Below is a small trained network, with its code and all its weights. Each question gives an input and a target symbol and asks what happens when units are switched off, that is, made to give their printed mean instead of their output.

import numpy as np


def w(rows, s, z=0):
    codes = np.array(rows[::2]) - 128.0
    scale = np.full(codes.shape[1], s)
    scale[-1] = z or s
    return codes * scale


def f(y):
    return np.maximum(y, 0)


def softmax(a):
    e = np.exp(a - a.max(-1, keepdims=True))
    return e / e.sum(-1, keepdims=True)


def log_softmax(a):
    a = a - a.max(-1, keepdims=True)
    return a - np.log(np.exp(a).sum(-1, keepdims=True))


def net(x, mask):
    ids = ['ΞΨαβγεζλμτφω'.index(c) for c in x.split()]
    T = len(ids)
    res = E[ids] + P[:T]
    u = 0
    for l in range(2):
        r = res
        for j in range(2):
            rows = slice(3 * j, 3 * j + 3)
            q, k, v = (r @ M[l][rows].T for M in (Q, K, V))
            z = softmax(np.where(np.tri(T) > 0, q @ k.T / 3**0.5, -1e9)) @ v
            o = O[l][rows]
            res = res + np.where(mask[u + j], z, o[:, -1]) @ o[:, :-1]
        u += 2
        y = f(res @ A[l][:, :-1].T + A[l][:, -1])
        res = res + np.where(mask[u : u + 4], y, B[l][:, -1]) @ B[l][:, :-1]
        u += 4
    return log_softmax(res[-1] @ U[:, :-1].T + U[:, -1])


Q, K, V, O, A, B = {}, {}, {}, {}, {}, {}
E = w([
[216,196,162,86],'Ξ',
[23,162,171,133],'Ψ',
[97,93,85,155],'α',
[13,139,6,128],'β',
[47,218,132,11],'γ',
[138,45,12,59],'ε',
[53,6,169,87],'ζ',
[118,88,68,179],'λ',
[185,119,217,1],'μ',
[27,168,175,133],'τ',
[203,243,162,141],'φ',
[83,209,238,164],'ω',
],0.0097)
P = w([
[37,254,19,82],'0',
[85,200,109,119],'1',
[111,169,121,139],'2',
[129,141,124,150],'3',
[141,133,142,159],'4',
[150,111,154,168],'5',
[156,105,154,172],'6',
[172,89,146,171],'7',
],0.0041)
Q[0] = w([
[121,168,86,251],'L0H0',
[185,209,129,98],'L0H0',
[151,118,47,129],'L0H0',
[200,121,108,116],'L0H1',
[98,142,87,211],'L0H1',
[124,125,95,57],'L0H1',
],0.022)
K[0] = w([
[148,192,104,248],'L0H0',
[221,161,111,66],'L0H0',
[164,68,37,167],'L0H0',
[198,160,119,92],'L0H1',
[76,137,75,251],'L0H1',
[146,99,90,70],'L0H1',
],0.019)
V[0] = w([
[207,116,164,2],'L0H0',
[173,197,155,138],'L0H0',
[165,170,161,110],'L0H0',
[167,173,148,103],'L0H1',
[73,99,133,100],'L0H1',
[54,85,124,99],'L0H1',
],0.0097)
O[0] = w([
[95,141,169,2,60],'L0H0',
[114,212,177,142,251],'L0H0',
[102,176,180,98,214],'L0H0',
[167,91,158,147,167],'L0H1',
[92,132,144,77,208],'L0H1',
[74,145,133,65,214],'L0H1',
],0.0079,0.0018)
A[0] = w([
[88,31,157,104,54],'L0N0',
[23,89,126,147,4],'L0N1',
[200,79,198,213,26],'L0N2',
[245,114,85,171,247],'L0N3',
],0.011,0.0029)
B[0] = w([
[188,202,78,76,232],'L0N0',
[199,190,139,208,254],'L0N1',
[121,69,54,248,203],'L0N2',
[19,90,170,102,221],'L0N3',
],0.013,0.0033)
Q[1] = w([
[128,111,115,158],'L1H0',
[176,142,58,153],'L1H0',
[167,219,158,87],'L1H0',
[231,8,85,49],'L1H1',
[107,118,11,149],'L1H1',
[220,163,139,189],'L1H1',
],0.011)
K[1] = w([
[165,82,152,144],'L1H0',
[217,139,140,142],'L1H0',
[99,186,75,79],'L1H0',
[239,17,31,50],'L1H1',
[85,128,9,129],'L1H1',
[200,235,97,127],'L1H1',
],0.011)
V[1] = w([
[31,93,35,83],'L1H0',
[22,176,56,51],'L1H0',
[132,62,203,172],'L1H0',
[112,105,131,4],'L1H1',
[185,200,81,10],'L1H1',
[200,113,158,177],'L1H1',
],0.004)
O[1] = w([
[95,114,153,17,119],'L1H0',
[41,128,182,119,249],'L1H0',
[145,73,35,103,5],'L1H0',
[191,18,77,117,19],'L1H1',
[253,35,94,183,137],'L1H1',
[133,198,97,153,115],'L1H1',
],0.0036,0.0026)
A[1] = w([
[202,121,131,152,37],'L1N0',
[90,89,10,199,145],'L1N1',
[167,75,132,242,2],'L1N2',
[59,133,37,81,119],'L1N3',
],0.014,0.0018)
B[1] = w([
[76,162,95,107,171],'L1N0',
[236,153,243,84,254],'L1N1',
[114,93,7,130,217],'L1N2',
[62,45,70,159,229],'L1N3',
],0.014,0.0062)
U = w([
[85,224,229,161,218],'Ξ',
[131,105,152,105,134],'Ψ',
[143,80,155,130,114],'α',
[234,118,157,155,4],'β',
[1,111,98,38,55],'γ',
[129,32,68,80,159],'ε',
[180,156,15,83,119],'ζ',
[114,48,202,138,120],'λ',
[131,122,168,2,76],'μ',
[152,77,61,199,117],'τ',
[125,104,126,102,18],'φ',
[70,99,73,231,242],'ω',
],0.0061,0.003)

Each question gives the input, a string of symbols that net reads in full, and the target symbol t.
The units are the heads (3 rows each of Q, K, V and O) and the neurons (one row each of A and B). Each row of codes is followed by its name. A weight is (code - 128) times the scale printed after its matrix; where a second scale follows, it is the last column's (O, A, B and U).
mask holds one flag per unit, layer by layer, with each layer's heads first. A switched-off unit (its flag False) gives its mean, the last column of its rows in O or B, instead of its output. The means were averaged over made-up inputs and are rounded, as every weight is.
A unit's drop is (log p(t) with every unit on - log p(t) with that unit switched off) / (log p(t) with every unit on - log p(t) with every unit switched off).
The circuit of an input: a set's keep is (log p(t) with only the set's units on - log p(t) with every unit switched off) / (log p(t) with every unit on - log p(t) with every unit switched off). Starting from all 12 units, units are removed one at a time, each time the one whose removal leaves the highest keep (on an exact tie, the one counted first), for as long as the keep stays at least 0.8.
circuit, biggest first: the units of the circuit, biggest drop first
top k neurons in layer l: the k neurons of layer l with the biggest drops, biggest first
heads that matter: for each layer, one digit per head in row order, 1 if its drop is at least 0.15 and else 0, layers parted by /
drop of u: that unit's drop, to one decimal
input Ξ Ξ φ β ω ζ ω μ, target μ: circuit, biggest first -> [L0H0]
input ω ε α ω, target ω: circuit, biggest first -> [L1N2, L0N2, L0H0]
input ω μ ω ω ε ω α ω, target ζ: heads that matter -> 11 / 10
input Ξ ε Ψ λ ω Ψ α, target λ: heads that matter -> 10 / 01
input ε ζ φ α Ξ, target Ξ: heads that matter -> 11 / 00
input φ ω ω φ, target ω: circuit, biggest first -> [L0H1, L0H0, L0N2, L1N1]
input β ζ ω β Ξ, target Ξ: heads that matter -> 10 / 00
input Ξ ζ ω μ ω, target ω: circuit, biggest first -> [L0H1, L0N2, L1N1]
input β μ Ξ φ τ, target Ξ: heads that matter -> 01 / 00
input τ ζ λ β Ψ ω ζ, target ζ: heads that matter -> 10 / 00
input α β φ ε, target ε: circuit, biggest first -> [L1N3, L0H0, L0N1]
input μ φ β β, target β: circuit, biggest first -> [L1N1, L0H0]
input γ α φ τ ε ζ α φ, target ω: top 2 neurons in layer 0 -> [L0N2, L0N0]
input ω ω ε, target ε: top 3 neurons in layer 0 -> [L0N1, L0N2, L0N0]
input ε ζ ω τ φ ζ Ψ, target Ξ: top 3 neurons in layer 0 -> [L0N2, L0N0, L0N1]
input ω ω φ ω φ ω ω ω, target ζ: top neuron in layer 0 -> [L0N2]
input τ ζ Ψ φ, target Ξ: top 2 neurons in layer 1 -> [L1N2, L1N3]
input λ ζ φ α, target λ: top 3 neurons in layer 0 -> [L0N3, L0N0, L0N1]
input ω ζ Ψ, target Ξ: top 2 neurons in layer 0 -> [L0N2, L0N0]
input Ψ ε τ γ, target γ: top neuron in layer 0 -> [L0N1]
input γ ζ Ξ ω ζ μ γ, target γ: top 2 neurons in layer 0 -> [L0N1, L0N0]
input ω φ γ φ τ, target Ξ: drop of L1H1 -> 0.1
input λ ω λ, target λ: drop of L0H1 -> 0.0
input α ω Ξ ζ, target ζ: drop of L0H0 -> 0.4
